Below is a small trained network, with its code and all its weights. Each question gives an input and a target symbol and asks what happens when units are switched off, that is, made to give their printed mean instead of their output.

import numpy as np


def w(rows, s, z=0):
    codes = np.array(rows[::2]) - 128.0
    scale = np.full(codes.shape[1], s)
    scale[-1] = z or s
    return codes * scale


def norm(h):
    return h / np.sqrt((h * h).mean(-1, keepdims=True) + 1e-5)


def f(y):
    return np.maximum(y, 0)


def softmax(a):
    e = np.exp(a - a.max(-1, keepdims=True))
    return e / e.sum(-1, keepdims=True)


def log_softmax(a):
    a = a - a.max(-1, keepdims=True)
    return a - np.log(np.exp(a).sum(-1, keepdims=True))


def net(x, mask):
    ids = ['Φεζξτψω'.index(c) for c in x.split()]
    T = len(ids)
    res = E[ids] + P[:T]
    r = norm(res)
    for j in range(3):
        rows = slice(2 * j, 2 * j + 2)
        q, k, v = (r @ M[0][rows].T for M in (Q, K, V))
        z = softmax(np.where(np.tri(T) > 0, q @ k.T / 2**0.5, -1e9)) @ v
        o = O[0][rows]
        res = res + np.where(mask[j], z, o[:, -1]) @ o[:, :-1]
    y = f(norm(res) @ A[0][:, :-1].T + A[0][:, -1])
    res = res + np.where(mask[3:7], y, B[0][:, -1]) @ B[0][:, :-1]
    return log_softmax(norm(res)[-1] @ U[:, :-1].T + U[:, -1])


Q, K, V, O, A, B = {}, {}, {}, {}, {}, {}
E = w([
[103,132,149,95,136,214],'Φ',
[100,124,151,93,146,210],'ε',
[145,92,51,82,163,119],'ζ',
[99,128,115,132,152,232],'ξ',
[120,133,183,132,176,74],'τ',
[173,254,156,122,127,110],'ψ',
[217,124,133,143,94,84],'ω',
],0.017)
P = w([
[79,172,186,116,33,89],'0',
[119,181,154,137,75,68],'1',
[124,186,120,162,87,99],'2',
[139,127,155,116,116,119],'3',
[156,130,139,122,128,126],'4',
[168,125,138,125,145,131],'5',
[184,121,137,121,159,135],'6',
[198,114,135,121,179,142],'7',
[210,120,132,123,192,144],'8',
[226,115,133,123,210,158],'9',
[237,101,138,125,227,148],'10',
[254,110,134,128,251,164],'11',
],0.0081)
Q[0] = w([
[168,93,189,104,251,176],'h0',
[233,137,130,112,39,121],'h0',
[177,113,187,94,228,178],'h1',
[58,67,135,105,156,154],'h1',
[135,123,150,142,153,137],'h2',
[149,123,124,115,161,130],'h2',
],0.03)
K[0] = w([
[194,126,50,74,222,130],'h0',
[110,254,181,100,138,164],'h0',
[227,148,146,144,204,163],'h1',
[110,128,235,205,124,144],'h1',
[178,142,107,110,163,143],'h2',
[185,143,130,144,179,147],'h2',
],0.028)
V[0] = w([
[182,77,96,182,6,143],'h0',
[99,106,31,54,119,99],'h0',
[176,129,233,230,110,84],'h1',
[23,188,152,122,222,95],'h1',
[47,71,105,235,223,153],'h2',
[74,63,58,6,162,74],'h2',
],0.024)
O[0] = w([
[244,70,119,190,122,107,12],'h0',
[61,84,23,173,147,159,230],'h0',
[101,20,150,209,174,95,234],'h1',
[69,145,208,25,150,94,223],'h1',
[105,81,161,66,109,6,15],'h2',
[162,166,119,68,250,112,65],'h2',
],0.014,0.011)
A[0] = w([
[159,199,2,181,80,93,178],'n0',
[97,90,181,117,50,136,4],'n1',
[152,171,35,132,198,135,189],'n2',
[85,142,87,24,127,147,178],'n3',
],0.026,0.0044)
B[0] = w([
[160,88,250,93,159,44,216],'n0',
[138,214,52,178,123,83,204],'n1',
[119,222,91,225,96,109,227],'n2',
[161,2,97,151,163,105,249],'n3',
],0.02,0.015)
U = w([
[202,90,192,182,140,146,158],'Φ',
[128,82,121,45,139,200,255],'ε',
[167,200,96,117,221,134,20],'ζ',
[71,225,149,179,66,178,76],'ξ',
[120,123,106,100,72,251,91],'τ',
[77,126,188,86,154,56,141],'ψ',
[161,108,50,93,61,61,65],'ω',
],0.011,0.0035)

Each question gives the input, a string of symbols that net reads in full, and the target symbol t.
The units are the heads (2 rows each of Q, K, V and O) and the neurons (one row each of A and B). Each row of codes is followed by its name. A weight is (code - 128) times the scale printed after its matrix; where a second scale follows, it is the last column's (O, A, B and U).
mask holds one flag per unit, heads first, then neurons. A switched-off unit (its flag False) gives its mean, the last column of its rows in O or B, instead of its output. The means were averaged over made-up inputs and are rounded, as every weight is.
A unit's drop is (log p(t) with every unit on - log p(t) with that unit switched off) / (log p(t) with every unit on - log p(t) with every unit switched off).
The circuit of an input: a set's keep is (log p(t) with only the set's units on - log p(t) with every unit switched off) / (log p(t) with every unit on - log p(t) with every unit switched off). Starting from all 7 units, units are removed one at a time, each time the one whose removal leaves the highest keep (on an exact tie, the one counted first), for as long as the keep stays at least 0.8.
units of the circuit, in order: the units of the circuit, biggest drop first
unit that matters most: the unit with the biggest drop
top k neurons: the k neurons with the biggest drops, biggest first
which heads matter: for each layer, one digit per head in row order, 1 if its drop is at least 0.15 and else 0, layers parted by /
input τ Φ τ ω ε ε τ τ Φ ξ τ ξ, target ψ: units of the circuit, in order : (h2)
input ψ ψ ε ζ ξ ζ ψ τ, target ξ: units of the circuit, in order : (n3, h2)
input ω ω Φ Φ ξ Φ, target ω: units of the circuit, in order : (h2, h1, n3)
input ε Φ ψ ζ ω ε ξ ε, target ω: units of the circuit, in order : (h1, n3)
input ψ Φ ω ζ Φ τ ε ξ, target ε: which heads matter : 110
input ε ζ ε ξ τ ε τ ξ ε, target ε: units of the circuit, in order : (h0, n1)
input ε ε ξ ψ ζ ε ξ ε, target ω: top 2 neurons : (n3, n2)
input ψ ξ τ Φ, target ψ: which heads matter : 110
input ζ ε ε ω ω ω, target ξ: which heads matter : 001
input ζ Φ Φ Φ ψ ψ τ ε, target τ: which heads matter : 101
input ψ ψ ω Φ, target Φ: which heads matter : 100
input Φ ψ ψ ξ, target ξ: units of the circuit, in order : (h2, n3)
input Φ τ ω ζ ζ Φ ε ψ ψ τ, target ξ: which heads matter : 000
input Φ ω ε τ ω τ, target Φ: unit that matters most : h0
input ω Φ τ ζ τ τ, target ζ: top 2 neurons : (n2, n0)
input ξ τ ψ ψ, target ξ: which heads matter : 001
input ω τ ζ ζ ω ζ Φ ω, target ζ: which heads matter : 011
input τ ε ψ ξ Φ ω ψ, target Φ: which heads matter : 010
input Φ τ ε ζ ω τ τ ε Φ, target ε: which heads matter : 010
input τ ξ Φ ξ ω Φ ψ ω τ τ ε, target ψ: top neuron : (n2)
input Φ ψ ξ, target ξ: which heads matter : 101
input ω ξ Φ ξ, target ω: which heads matter : 011
input Φ τ ξ ε ζ ξ ω τ ω ξ Φ, target ξ: which heads matter : 110
input ω ζ Φ ω Φ τ ε ψ τ Φ, target τ: units of the circuit, in order : (h0, h2)
input ψ ε Φ Φ Φ, target τ: units of the circuit, in order : (h2, n0, n2)
input ε τ ξ τ Φ ξ Φ Φ, target ω: top 2 neurons : (n3, n0)
input ε τ ξ Φ τ ξ ξ, target ψ: which heads matter : 010
input Φ ω τ τ ζ, target ε: unit that matters most : h1
input ω ψ τ Φ ξ ζ ψ ζ, target ξ: which heads matter : 001
